Below is a small trained network, with its code and all its weights. Each question gives an input and a class and asks what happens when units are switched off, that is, made to give their printed mean instead of their output.

import numpy as np


def w(rows, s, z=0):
    codes = np.array(rows[::2]) - 128.0
    scale = np.full(codes.shape[1], s)
    scale[-1] = z or s
    return codes * scale


def f(y):
    return y / 2 * (1 + np.tanh(0.7978845608 * (y + 0.044715 * y**3)))


def log_softmax(a):
    a = a - a.max(-1, keepdims=True)
    return a - np.log(np.exp(a).sum(-1, keepdims=True))


def net(x, mask):
    res = np.array(x, float).reshape(1, 5) / 4 @ E
    y = f(res @ A[0][:, :-1].T + A[0][:, -1])
    res = res + np.where(mask, y, B[0][:, -1]) @ B[0][:, :-1]
    return log_softmax(res[-1] @ U[:, :-1].T + U[:, -1])


A, B = {}, {}
E = w([
[121,127,176,73],'x0',
[58,130,142,120],'x1',
[142,246,165,161],'x2',
[103,66,130,114],'x3',
[181,66,170,162],'x4',
],0.011)
A[0] = w([
[24,123,176,195,47],'N1',
[36,136,188,111,224],'N2',
[150,164,226,143,169],'N3',
[93,212,201,151,192],'N4',
[174,114,203,154,209],'N5',
[66,8,63,145,219],'N6',
[239,112,167,80,163],'N7',
[89,217,222,148,195],'N8',
[114,89,55,106,225],'N9',
[204,151,85,162,253],'N10',
[213,117,155,148,143],'N11',
[158,192,93,49,113],'N12',
[89,142,154,83,20],'N13',
[187,115,117,56,106],'N14',
[133,151,31,117,205],'N15',
[44,152,146,167,46],'N16',
[193,142,123,171,189],'N17',
[131,87,102,148,225],'N18',
[84,97,132,78,133],'N19',
],0.012,0.0048)
B[0] = w([
[133,68,187,106,141],'N1',
[127,145,153,29,176],'N2',
[211,141,88,113,179],'N3',
[226,183,39,137,194],'N4',
[185,54,167,149,183],'N5',
[57,166,221,151,255],'N6',
[187,28,94,191,189],'N7',
[188,177,11,128,200],'N8',
[39,131,149,179,194],'N9',
[112,164,123,254,195],'N10',
[183,33,115,224,175],'N11',
[25,180,112,103,159],'N12',
[189,130,109,52,133],'N13',
[143,41,63,137,151],'N14',
[47,219,104,144,172],'N15',
[208,111,84,39,138],'N16',
[142,175,122,217,175],'N17',
[89,146,163,160,178],'N18',
[105,88,151,58,165],'N19',
],0.0083,0.014)
U = w([
[252,73,146,250,141],'0',
[84,193,62,180,179],'1',
[40,61,183,125,109],'2',
[29,103,84,171,101],'3',
[161,194,43,109,43],'4',
[83,2,80,88,3],'5',
[166,141,49,60,146],'6',
],0.008,0.005)

Each question gives the input, the list of numbers given to net, and the class t.
The units are the neurons (one row each of A and B). Each row of codes is followed by its name. A weight is (code - 128) times the scale printed after its matrix; where a second scale follows, it is the last column's (A, B and U).
mask holds one flag per neuron, in row order. A switched-off neuron (its flag False) gives its mean, the last column of its row in B, instead of its output. The means were averaged over made-up inputs and are rounded, as every weight is.
A unit's drop is (log p(t) with every unit on - log p(t) with that unit switched off) / (log p(t) with every unit on - log p(t) with every unit switched off).
The circuit of an input: a set's keep is (log p(t) with only the set's units on - log p(t) with every unit switched off) / (log p(t) with every unit on - log p(t) with every unit switched off). Starting from the 12 units with the biggest drops (on a tie, the unit counted first), units are removed one at a time, each time the one whose removal leaves the highest keep (on an exact tie, the one counted first), for as long as the keep stays at least 0.8.
units of the circuit, in order: the units of the circuit, biggest drop first
k most important neurons: the k neurons with the biggest drops, biggest first
drop when u is switched off: that unit's drop, to one decimal
input [6,7,4,-2,6], class 4: units of the circuit, in order => [N8 N4]
input [6,-3,-5,8,3], class 2: units of the circuit, in order => [N6]
input [-6,-1,-5,4,5], class 2: units of the circuit, in order => [N6 N4]
input [-6,8,-1,-3,-5], class 4: units of the circuit, in order => [N16 N10]
input [-1,-3,8,-4,-2], class 4: units of the circuit, in order => [N4 N8]
input [8,-8,-2,-2,-7], class 3: units of the circuit, in order => [N12 N4]
input [6,-6,-2,8,0], class 5: 4 most important neurons => [N14 N10 N7 N17]
input [5,-2,4,-7,0], class 4: 3 most important neurons => [N8 N12 N4]
input [-2,2,6,-5,1], class 4: 2 most important neurons => [N8 N4]
input [4,0,1,-1,-3], class 4: drop when N10 is switched off => -0.1
input [2,6,-2,0,-4], class 2: drop when N8 is switched off => 0.2
input [1,0,-5,8,-8], class 2: drop when N6 is switched off => 0.1
